Below are the code and all the weights of a small trained network. Each question names an input and a class and asks about switching units off, where a switched-off unit gives its printed mean instead of its output.

import numpy as np


def w(rows, s, z=0):
    codes = np.array(rows[::2]) - 128.0
    scale = np.full(codes.shape[1], s)
    scale[-1] = z or s
    return codes * scale


def f(y):
    return y / 2 * (1 + np.tanh(0.7978845608 * (y + 0.044715 * y**3)))


def log_softmax(a):
    a = a - a.max(-1, keepdims=True)
    return a - np.log(np.exp(a).sum(-1, keepdims=True))


def net(x, mask):
    res = np.array(x, float).reshape(1, 8) / 4 @ E
    y = f(res @ A[0][:, :-1].T + A[0][:, -1])
    res = res + np.where(mask, y, B[0][:, -1]) @ B[0][:, :-1]
    return log_softmax(res[-1] @ U[:, :-1].T + U[:, -1])


A, B = {}, {}
E = w([
[130,121,129,128,127,133,124,125,125],'x0',
[117,111,117,119,122,133,120,106,134],'x1',
[49,88,222,94,211,143,172,169,137],'x2',
[132,134,133,124,131,129,124,130,131],'x3',
[43,170,115,77,107,108,80,155,27],'x4',
[130,216,82,153,190,249,186,60,97],'x5',
[113,113,114,123,118,133,127,113,135],'x6',
[126,122,126,132,126,130,129,127,125],'x7',
],0.015)
A[0] = w([
[169,104,134,144,59,80,100,163,124,196],'neuron 1',
[137,98,130,147,164,113,124,145,163,230],'neuron 2',
[62,176,105,52,100,126,87,165,7,160],'neuron 3',
[140,134,101,148,143,196,175,115,140,148],'neuron 4',
[124,122,103,138,129,116,144,104,161,120],'neuron 5',
[94,83,165,102,179,145,158,142,127,178],'neuron 6',
[183,131,95,132,75,108,110,131,134,220],'neuron 7',
[175,176,102,156,55,94,116,81,110,239],'neuron 8',
[167,203,77,164,124,210,132,74,83,141],'neuron 9',
[169,110,137,148,130,131,165,121,179,245],'neuron 10',
[102,67,158,100,137,92,117,181,156,151],'neuron 11',
[79,156,136,121,191,206,204,97,106,99],'neuron 12',
],0.016,0.012)
B[0] = w([
[101,93,123,49,81,169,122,116,118,207],'neuron 1',
[145,98,145,109,125,117,145,146,172,187],'neuron 2',
[75,172,135,112,138,80,133,109,6,252],'neuron 3',
[135,139,114,141,158,123,90,137,152,199],'neuron 4',
[133,123,131,120,129,145,109,135,131,146],'neuron 5',
[150,110,186,141,151,52,173,130,143,208],'neuron 6',
[126,117,92,81,102,190,118,133,123,203],'neuron 7',
[81,124,26,105,116,200,147,133,113,229],'neuron 8',
[127,151,64,178,191,149,115,127,119,247],'neuron 9',
[161,99,136,112,144,189,118,148,200,211],'neuron 10',
[102,81,177,137,153,103,142,178,95,205],'neuron 11',
[217,179,157,119,134,98,82,57,120,228],'neuron 12',
],0.016,0.029)
U = w([
[149,82,118,82,47,190,125,131,197,217],'0',
[145,49,180,152,123,99,199,181,215,229],'1',
[151,157,80,193,163,189,102,151,207,166],'2',
[208,163,164,156,163,94,125,83,231,93],'3',
[64,153,116,80,11,129,131,128,102,102],'4',
[57,124,210,151,130,72,154,176,110,112],'5',
[93,171,65,202,161,128,147,94,91,4],'6',
[178,204,191,153,111,80,99,62,97,106],'7',
],0.011,0.003)

Each question gives the input, the list of numbers given to net, and the class t.
The units are the neurons (one row each of A and B). Each row of codes is followed by its name. A weight is (code - 128) times the scale printed after its matrix; where a second scale follows, it is the last column's (A, B and U).
mask holds one flag per neuron, in row order. A switched-off neuron (its flag False) gives its mean, the last column of its row in B, instead of its output. The means were averaged over made-up inputs and are rounded, as every weight is.
A unit's drop is (log p(t) with every unit on - log p(t) with that unit switched off) / (log p(t) with every unit on - log p(t) with every unit switched off).
The circuit of an input: a set's keep is (log p(t) with only the set's units on - log p(t) with every unit switched off) / (log p(t) with every unit on - log p(t) with every unit switched off). Starting from all 12 units, units are removed one at a time, each time the one whose removal leaves the highest keep (on an exact tie, the one counted first), for as long as the keep stays at least 0.8.
circuit, biggest first: the units of the circuit, biggest drop first
top k neurons: the k neurons with the biggest drops, biggest first
drop when u is switched off: that unit's drop, to one decimal
input [4,6,6,4,7,1,8,4], class 7: top neuron	[neuron 12]
input [6,4,0,-1,-1,-3,6,7], class 0: top 2 neurons	[neuron 3; neuron 6]
input [-2,8,0,-7,-2,0,-8,-8], class 0: circuit, biggest first	[neuron 9; neuron 3]
input [-6,-3,2,-6,0,-8,2,2], class 1: top 2 neurons	[neuron 3; neuron 11]
input [2,-2,1,-7,1,-4,3,-4], class 5: top 2 neurons	[neuron 8; neuron 11]
input [-3,-4,1,-2,7,7,-6,-1], class 7: top 2 neurons	[neuron 12; neuron 8]
input [-7,-6,0,1,0,3,-2,0], class 2: top 2 neurons	[neuron 3; neuron 6]
input [2,1,-8,-3,1,0,-7,5], class 4: top 2 neurons	[neuron 1; neuron 7]
input [-6,-1,2,8,1,-7,0,-1], class 5: top 2 neurons	[neuron 11; neuron 10]
input [-4,5,1,1,3,-8,-6,-4], class 5: top 2 neurons	[neuron 11; neuron 8]
input [-5,8,1,-6,0,0,-5,-6], class 1: top 2 neurons	[neuron 3; neuron 12]
input [0,4,1,6,6,-7,-5,-5], class 5: top 2 neurons	[neuron 11; neuron 8]
input [-3,-6,0,3,-1,8,1,-1], class 2: top 2 neurons	[neuron 9; neuron 3]
input [4,-4,-1,-4,-4,0,-2,-6], class 0: circuit, biggest first	[neuron 9]
input [5,5,5,0,-1,0,2,8], class 1: drop when neuron 3 is switched off	0.5
input [-6,8,2,4,4,-1,-1,4], class 5: drop when neuron 12 is switched off	0.2
input [0,-6,-5,5,-1,-5,0,-8], class 0: drop when neuron 3 is switched off	1.1
